Below are the code and all the weights of a small trained network. Each question names an input and a class and asks about switching units off, where a switched-off unit gives its printed mean instead of its output.

import numpy as np


def w(rows, s, z=0):
    codes = np.array(rows[::2]) - 128.0
    scale = np.full(codes.shape[1], s)
    scale[-1] = z or s
    return codes * scale


def f(y):
    return y / 2 * (1 + np.tanh(0.7978845608 * (y + 0.044715 * y**3)))


def log_softmax(a):
    a = a - a.max(-1, keepdims=True)
    return a - np.log(np.exp(a).sum(-1, keepdims=True))


def net(x, mask):
    res = np.array(x, float).reshape(1, 6) / 4 @ E
    y = f(res @ A[0][:, :-1].T + A[0][:, -1])
    res = res + np.where(mask, y, B[0][:, -1]) @ B[0][:, :-1]
    return log_softmax(res[-1] @ U[:, :-1].T + U[:, -1])


A, B = {}, {}
E = w([
[142,126,235,223],'x0',
[139,180,152,184],'x1',
[75,2,112,138],'x2',
[227,130,58,146],'x3',
[124,131,117,50],'x4',
[57,153,32,203],'x5',
],0.0087)
A[0] = w([
[169,153,154,123,24],'neuron 0',
[102,89,111,172,2],'neuron 1',
[110,105,68,191,75],'neuron 2',
[63,107,140,37,150],'neuron 3',
[118,149,96,138,175],'neuron 4',
[184,157,165,100,70],'neuron 5',
[51,108,127,74,83],'neuron 6',
[153,148,85,102,61],'neuron 7',
[112,186,157,105,73],'neuron 8',
[176,123,179,86,121],'neuron 9',
[156,135,147,120,42],'neuron 10',
[121,177,99,151,79],'neuron 11',
[88,132,118,99,82],'neuron 12',
[182,101,148,101,187],'neuron 13',
[146,175,159,158,158],'neuron 14',
[147,151,85,110,90],'neuron 15',
[90,84,108,103,161],'neuron 16',
[166,118,44,81,182],'neuron 17',
[162,4,110,180,121],'neuron 18',
[86,128,135,121,173],'neuron 19',
[105,155,153,144,73],'neuron 20',
],0.016,0.0086)
B[0] = w([
[205,112,167,142,144],'neuron 0',
[158,97,213,180,143],'neuron 1',
[178,177,149,98,187],'neuron 2',
[81,155,168,119,218],'neuron 3',
[119,166,105,128,173],'neuron 4',
[250,93,171,158,175],'neuron 5',
[60,132,145,136,182],'neuron 6',
[150,106,42,110,154],'neuron 7',
[120,108,194,152,159],'neuron 8',
[220,164,129,96,192],'neuron 9',
[223,128,142,144,129],'neuron 10',
[140,189,128,183,156],'neuron 11',
[112,148,127,157,141],'neuron 12',
[136,165,146,90,194],'neuron 13',
[48,98,115,153,207],'neuron 14',
[149,136,70,114,158],'neuron 15',
[99,106,146,84,196],'neuron 16',
[105,150,91,40,248],'neuron 17',
[86,55,179,71,213],'neuron 18',
[112,110,96,124,168],'neuron 19',
[124,73,104,162,147],'neuron 20',
],0.011,0.012)
U = w([
[168,70,89,174,9],'0',
[186,166,127,92,164],'1',
[175,91,203,149,156],'2',
[103,70,77,220,76],'3',
[122,177,186,108,63],'4',
[130,176,144,255,142],'5',
[51,119,150,120,204],'6',
],0.012,0.013)

Each question gives the input, the list of numbers given to net, and the class t.
The units are the neurons (one row each of A and B). Each row of codes is followed by its name. A weight is (code - 128) times the scale printed after its matrix; where a second scale follows, it is the last column's (A, B and U).
mask holds one flag per neuron, in row order. A switched-off neuron (its flag False) gives its mean, the last column of its row in B, instead of its output. The means were averaged over made-up inputs and are rounded, as every weight is.
A unit's drop is (log p(t) with every unit on - log p(t) with that unit switched off) / (log p(t) with every unit on - log p(t) with every unit switched off).
The circuit of an input: a set's keep is (log p(t) with only the set's units on - log p(t) with every unit switched off) / (log p(t) with every unit on - log p(t) with every unit switched off). Starting from the 12 units with the biggest drops (on a tie, the unit counted first), units are removed one at a time, each time the one whose removal leaves the highest keep (on an exact tie, the one counted first), for as long as the keep stays at least 0.8.
units of the circuit, in order: the units of the circuit, biggest drop first
most important unit: the unit with the biggest drop
k most important neurons: the k neurons with the biggest drops, biggest first
drop when u is switched off: that unit's drop, to one decimal
input [2,0,-5,-4,4,0], class 2: units of the circuit, in order => (neuron 17; neuron 8)
input [0,5,-3,-3,2,-3], class 2: most important neuron => (neuron 17)
input [1,-7,-7,-1,-8,-1], class 5: units of the circuit, in order => (neuron 17; neuron 18)
input [-2,-6,-8,-8,-7,7], class 5: units of the circuit, in order => (neuron 17; neuron 11)
input [-1,8,-1,0,-6,-7], class 2: units of the circuit, in order => (neuron 17; neuron 5)
input [6,3,7,1,6,3], class 2: 2 most important neurons => (neuron 17; neuron 14)
input [4,-1,-2,-6,1,-5], class 2: 2 most important neurons => (neuron 17; neuron 5)
input [4,2,2,-7,-8,6], class 5: units of the circuit, in order => (neuron 17; neuron 1)
input [6,-6,8,-2,-6,2], class 2: 3 most important neurons => (neuron 1; neuron 17; neuron 14)
input [6,-1,-2,-5,-2,-1], class 5: 2 most important neurons => (neuron 18; neuron 17)
input [4,3,7,-5,-8,7], class 2: 2 most important neurons => (neuron 1; neuron 2)
input [2,0,-3,-4,3,-7], class 2: drop when neuron 5 is switched off => 0.3
input [-1,4,-6,-3,-8,-8], class 2: drop when neuron 17 is switched off => 0.0
input [-4,5,-6,2,-3,5], class 5: most important unit => neuron 11
input [0,5,-6,5,-2,5], class 5: drop when neuron 11 is switched off => 0.1
